Below are the code and all the weights of a small trained network. Each question names an input and a class and asks about switching units off, where a switched-off unit gives its printed mean instead of its output.

import numpy as np


def w(rows, s, z=0):
    codes = np.array(rows[::2]) - 128.0
    scale = np.full(codes.shape[1], s)
    scale[-1] = z or s
    return codes * scale


def f(y):
    return y / 2 * (1 + np.tanh(0.7978845608 * (y + 0.044715 * y**3)))


def log_softmax(a):
    a = a - a.max(-1, keepdims=True)
    return a - np.log(np.exp(a).sum(-1, keepdims=True))


def net(x, mask):
    res = np.array(x, float).reshape(1, 4) / 4 @ E
    y = f(res @ A[0][:, :-1].T + A[0][:, -1])
    res = res + np.where(mask, y, B[0][:, -1]) @ B[0][:, :-1]
    return log_softmax(res[-1] @ U[:, :-1].T + U[:, -1])


A, B = {}, {}
E = w([
[254,177,223],'x0',
[127,129,134],'x1',
[127,127,129],'x2',
[98,227,117],'x3',
],0.009)
A[0] = w([
[79,102,152,89],'neuron 0',
[155,249,217,121],'neuron 1',
[66,152,113,91],'neuron 2',
[127,169,201,255],'neuron 3',
[133,129,135,235],'neuron 4',
[117,88,161,73],'neuron 5',
[53,94,106,108],'neuron 6',
[126,100,72,185],'neuron 7',
[97,229,123,95],'neuron 8',
[167,9,143,95],'neuron 9',
[199,142,117,177],'neuron 10',
[150,129,191,159],'neuron 11',
[4,169,98,151],'neuron 12',
[55,84,150,105],'neuron 13',
],0.011,0.0091)
B[0] = w([
[194,171,121,129],'neuron 0',
[149,100,121,234],'neuron 1',
[169,131,119,148],'neuron 2',
[115,78,107,254],'neuron 3',
[104,37,92,218],'neuron 4',
[167,218,91,120],'neuron 5',
[181,113,185,184],'neuron 6',
[121,82,174,191],'neuron 7',
[137,172,39,164],'neuron 8',
[128,198,1,186],'neuron 9',
[132,100,151,195],'neuron 10',
[138,105,139,184],'neuron 11',
[166,73,130,229],'neuron 12',
[190,139,138,161],'neuron 13',
],0.012,0.0091)
U = w([
[97,70,103,226],'0',
[95,67,103,176],'1',
[229,104,150,54],'2',
[148,146,17,199],'3',
[5,102,183,151],'4',
[93,167,135,2],'5',
[77,204,147,35],'6',
[98,219,152,68],'7',
],0.015,0.0065)

Each question gives the input, the list of numbers given to net, and the class t.
The units are the neurons (one row each of A and B). Each row of codes is followed by its name. A weight is (code - 128) times the scale printed after its matrix; where a second scale follows, it is the last column's (A, B and U).
mask holds one flag per neuron, in row order. A switched-off neuron (its flag False) gives its mean, the last column of its row in B, instead of its output. The means were averaged over made-up inputs and are rounded, as every weight is.
A unit's drop is (log p(t) with every unit on - log p(t) with that unit switched off) / (log p(t) with every unit on - log p(t) with every unit switched off).
The circuit of an input: a set's keep is (log p(t) with only the set's units on - log p(t) with every unit switched off) / (log p(t) with every unit on - log p(t) with every unit switched off). Starting from the 12 units with the biggest drops (on a tie, the unit counted first), units are removed one at a time, each time the one whose removal leaves the highest keep (on an exact tie, the one counted first), for as long as the keep stays at least 0.8.
circuit, biggest first: the units of the circuit, biggest drop first
unit that matters most: the unit with the biggest drop
top k neurons: the k neurons with the biggest drops, biggest first
drop of u: that unit's drop, to one decimal
input [5,5,5,4], class 0: circuit, biggest first : (neuron 3; neuron 6; neuron 13)
input [4,4,-7,5], class 0: unit that matters most : neuron 9
input [5,-6,5,4], class 1: circuit, biggest first : (neuron 3; neuron 6; neuron 13)
input [-6,-3,-4,3], class 2: top 2 neurons : (neuron 6; neuron 12)
input [-7,-3,6,-7], class 2: circuit, biggest first : (neuron 6; neuron 13)
input [7,7,6,7], class 1: circuit, biggest first : (neuron 3; neuron 6)
input [7,-4,-6,8], class 3: top 2 neurons : (neuron 8; neuron 7)
input [4,-6,4,-6], class 1: top 3 neurons : (neuron 8; neuron 10; neuron 13)
input [7,7,-6,3], class 1: top 2 neurons : (neuron 3; neuron 6)
input [4,-3,3,-7], class 3: drop of neuron 7 : 0.1
input [6,7,-8,-6], class 0: drop of neuron 6 : 0.1
input [4,-5,4,-7], class 3: drop of neuron 9 : 0.8
input [0,2,-3,2], class 4: drop of neuron 3 : 0.0
input [4,-3,3,7], class 3: circuit, biggest first : (neuron 8)
